Below are the code and all the weights of a small trained network. Each question names an input and a class and asks about switching units off, where a switched-off unit gives its printed mean instead of its output.

import numpy as np


def w(rows, s, z=0):
    codes = np.array(rows[::2]) - 128.0
    scale = np.full(codes.shape[1], s)
    scale[-1] = z or s
    return codes * scale


def f(y):
    return np.maximum(y, 0)


def log_softmax(a):
    a = a - a.max(-1, keepdims=True)
    return a - np.log(np.exp(a).sum(-1, keepdims=True))


def net(x, mask):
    res = np.array(x, float).reshape(1, 5) / 4 @ E
    y = f(res @ A[0][:, :-1].T + A[0][:, -1])
    res = res + np.where(mask, y, B[0][:, -1]) @ B[0][:, :-1]
    return log_softmax(res[-1] @ U[:, :-1].T + U[:, -1])


A, B = {}, {}
E = w([
[207,82,180,80],'x0',
[104,149,60,9],'x1',
[110,194,158,120],'x2',
[124,159,193,91],'x3',
[50,69,138,106],'x4',
],0.011)
A[0] = w([
[91,135,5,93,253],'N1',
[44,78,123,83,233],'N2',
[132,118,210,185,126],'N3',
[223,72,174,187,147],'N4',
[90,90,154,30,107],'N5',
[242,120,114,119,171],'N6',
[172,111,85,34,180],'N7',
[255,104,100,104,157],'N8',
[147,193,162,42,184],'N9',
[145,93,205,185,198],'N10',
[171,220,207,72,150],'N11',
[64,79,160,233,219],'N12',
[79,82,206,50,146],'N13',
],0.0089,0.0054)
B[0] = w([
[13,32,72,146,254],'N1',
[61,41,186,135,231],'N2',
[141,161,228,208,196],'N3',
[200,156,129,211,234],'N4',
[149,18,207,49,195],'N5',
[245,161,89,150,218],'N6',
[148,49,51,58,222],'N7',
[228,142,24,96,224],'N8',
[106,188,161,44,217],'N9',
[177,147,170,194,224],'N10',
[171,254,173,52,216],'N11',
[97,88,174,245,238],'N12',
[114,47,237,96,205],'N13',
],0.0079,0.0092)
U = w([
[174,146,195,235,92],'0',
[58,116,64,171,162],'1',
[109,54,152,169,174],'2',
[239,99,13,91,2],'3',
[201,254,193,61,159],'4',
[146,44,196,48,120],'5',
[82,154,104,47,24],'6',
],0.0091,0.0053)

Each question gives the input, the list of numbers given to net, and the class t.
The units are the neurons (one row each of A and B). Each row of codes is followed by its name. A weight is (code - 128) times the scale printed after its matrix; where a second scale follows, it is the last column's (A, B and U).
mask holds one flag per neuron, in row order. A switched-off neuron (its flag False) gives its mean, the last column of its row in B, instead of its output. The means were averaged over made-up inputs and are rounded, as every weight is.
A unit's drop is (log p(t) with every unit on - log p(t) with that unit switched off) / (log p(t) with every unit on - log p(t) with every unit switched off).
The circuit of an input: a set's keep is (log p(t) with only the set's units on - log p(t) with every unit switched off) / (log p(t) with every unit on - log p(t) with every unit switched off). Starting from the 12 units with the biggest drops (on a tie, the unit counted first), units are removed one at a time, each time the one whose removal leaves the highest keep (on an exact tie, the one counted first), for as long as the keep stays at least 0.8.
circuit, biggest first: the units of the circuit, biggest drop first
most important unit: the unit with the biggest drop
top k neurons: the k neurons with the biggest drops, biggest first
drop of u: that unit's drop, to one decimal
input [7,3,-3,1,-7], class 3: most important unit	N8
input [-6,3,6,2,7], class 5: top 4 neurons	[N5; N13; N4; N2]
input [7,-3,-6,-5,6], class 0: circuit, biggest first	[N4; N1]
input [1,-1,-8,7,-3], class 4: circuit, biggest first	[N1; N2]
input [6,2,-4,1,0], class 3: circuit, biggest first	[N8; N6]
input [5,-5,7,0,-3], class 4: top 2 neurons	[N11; N1]
input [-2,5,-8,-8,2], class 1: top 2 neurons	[N1; N13]
input [-2,6,-5,-6,-2], class 1: top 2 neurons	[N1; N11]
input [8,5,-2,2,-7], class 3: top 2 neurons	[N7; N8]
input [-1,5,4,3,-1], class 6: drop of N9	0.2
input [-4,1,2,-8,-4], class 1: drop of N1	0.1
input [-1,6,-2,4,-8], class 3: drop of N11	-0.4
